[[102 127]
 [151 125]
 [137 117]
 [125 106]
 [126 151]]
|
[127 151]

[[143 101 137 109 151]
 [112 142 100 110 104]]
|
[151 110]

[[155 111]
 [106 149]]
|
[111 106]

[[147 112]
 [124 156]]
|
[112 124]

[[133 129 130]
 [102 126 125]]
|
[130 126]

[[152 106 126 104 147]
 [121 127 145 126 107]]
|
[147 126]

[[149 132]
 [ 98 127]
 [105 105]
 [ 99 109]]
|
[132  98]

[[126 150 124 137 110]
 [139 119 139 129 149]
 [137 128 148 138 144]]
|
[110 129 148]
---
[[147 152 120 129 150]
 [131 156 132 128 142]]
|
[[147 120 150]
 [131 132 142]]

[[110 109 105 126 136 139 118 137 136 135 118]
 [142 121 123 110 143 133 133 140 143 134 122]
 [103 128 126 142 114 142 111 119 111 139 118]
 [134 111 111 117 143 122 146 143 143 125 134]]
|
[[110 105 136 118 136 118]
 [142 123 143 133 143 122]
 [103 126 114 111 111 118]
 [134 111 143 146 143 134]]

[[110 125 120 107 109 109 149 141 120 121 129 130 141 107]
 [136 108 131 144 146 137 138 140 130 131 138 142 145 133]
 [128 134 132 140 149 126 124 126 133 136 131 129 112 135]]
|
[[110 120 109 149 120 129 141]
 [136 131 146 138 130 138 145]
 [128 132 149 124 133 131 112]]

[[123 156 134 126 128 132 130 119 126 125 132 123 130]
 [128 131 130 134 124 124 128 130 127 141 127 122 124]
 [136 132 132 132 132 129 133 123 124 124 132 122 135]]
|
[[123 134 128 130 126 132 130]
 [128 130 124 128 127 127 124]
 [136 132 132 133 124 132 135]]

[[129 127 118 122 136 130 114 140 108 101 123]
 [102 116 117 128 135 120 121 147 111 127 122]
 [112 125 132 117 146 140 128 122 128 144 153]
 [112 117 131 147 125 134 156 123 120 134 135]
 [157 115 121 123 118 138 115 131 133 143 129]
 [132 124 129 117 154 125 140 103 136 132 123]
 [133 138 111 130 110 120 124 125 139 154 123]]
|
[[129 118 136 114 108 123]
 [102 117 135 121 111 122]
 [112 132 146 128 128 153]
 [112 131 125 156 120 135]
 [157 121 118 115 133 129]
 [132 129 154 140 136 123]
 [133 111 110 124 139 123]]

[[148 124 135 133 157 125 103 137 132 132 146 146 114]
 [131 126 125 128 132 131 126 133 131 125 134 132 127]
 [142 129 142 131 148 118 107 128 125 141 132 139 118]
 [127 127 126 128 130 128 128 125 131 122 130 126 124]]
|
[[148 135 157 103 132 146 114]
 [131 125 132 126 131 134 127]
 [142 142 148 107 125 132 118]
 [127 126 130 128 131 130 124]]

[[115 124 152  98 121]
 [119 118 120 140 114]
 [115 118 116 140 111]
 [128 113 113 147 113]]
|
[[115 152 121]
 [119 120 114]
 [115 116 111]
 [128 113 113]]

[[124 142]
 [132 143]
 [137 149]
 [121 148]
 [143 141]
 [131 157]
 [116 144]
 [135 139]
 [136 136]]
|
[[124]
 [132]
 [137]
 [121]
 [143]
 [131]
 [116]
 [135]
 [136]]

[[119 117 122 139 119 138]
 [146 143 118 131 146 129]
 [118 130 148 103 133 104]]
|
[[119 122 119]
 [146 118 146]
 [118 148 133]]
---
[[106 150 140 126 128]
 [131 123 114 111 148]
 [139 117 116 124 136]
 [127 134 138 140 114]
 [122 134 143 142 113]]
|
[[131 123 114]
 [139 117 116]]

[[140 149 139]
 [128 104 131]
 [141 111 139]
 [134 102 131]]
|
[[128 104 131]
 [141 111 139]]

[[101 118 113]
 [122 140 114]
 [126 105 113]]
|
[[122 140 114]
 [126 105 113]]

[[149 126 128]
 [151 128 119]
 [134 134 124]]
|
[[151 128 119]
 [134 134 124]]

[[139 134 103]
 [140 123 102]
 [137 143 130]]
|
[[140 123 102]
 [137 143 130]]

[[114 116 122 129]
 [109 115 142 145]
 [150 144 122 117]
 [127 131 156 148]
 [150 144 120 115]]
|
[[109 115 142]
 [150 144 122]]

[[118 125 103 126]
 [122 140 152 139]
 [122 140 157 139]]
|
[[122 140 152]
 [122 140 157]]
---
[[118 140 135 140 141]
 [108 146 121 147 140]
 [105 143 107 145 132]
 [132 117 117 117 117]]
|
[[140 135]
 [146 121]]

[[127 119 132 126 117]
 [129 120 128 127 125]
 [128 121 124 130 104]]
|
[[119 132]
 [120 128]]

[[135 146 146 132]
 [119 149 141 117]]
|
[[146 146]
 [149 141]]

[[147 137 130]
 [120 139 130]
 [140 117 126]
 [137 126 120]
 [105 119 155]]
|
[[137 130]
 [139 130]]

[[109 143 131 108]
 [119 147 142 119]
 [153 127 144 150]]
|
[[143 131]
 [147 142]]

[[118 109 153]
 [135 117 103]
 [121 100 139]]
|
[[109 153]
 [117 103]]

[[121 132 144 148 102]
 [142 124 117 127 153]
 [116 122 131 155 105]
 [133 119 114 137 143]
 [123 118 120 148 123]]
|
[[132 144]
 [124 117]]

[[150 153 128 123]
 [147 136 134 125]
 [143 131 116 127]
 [116 136 134 145]
 [152 145 138 104]]
|
[[153 128]
 [136 134]]
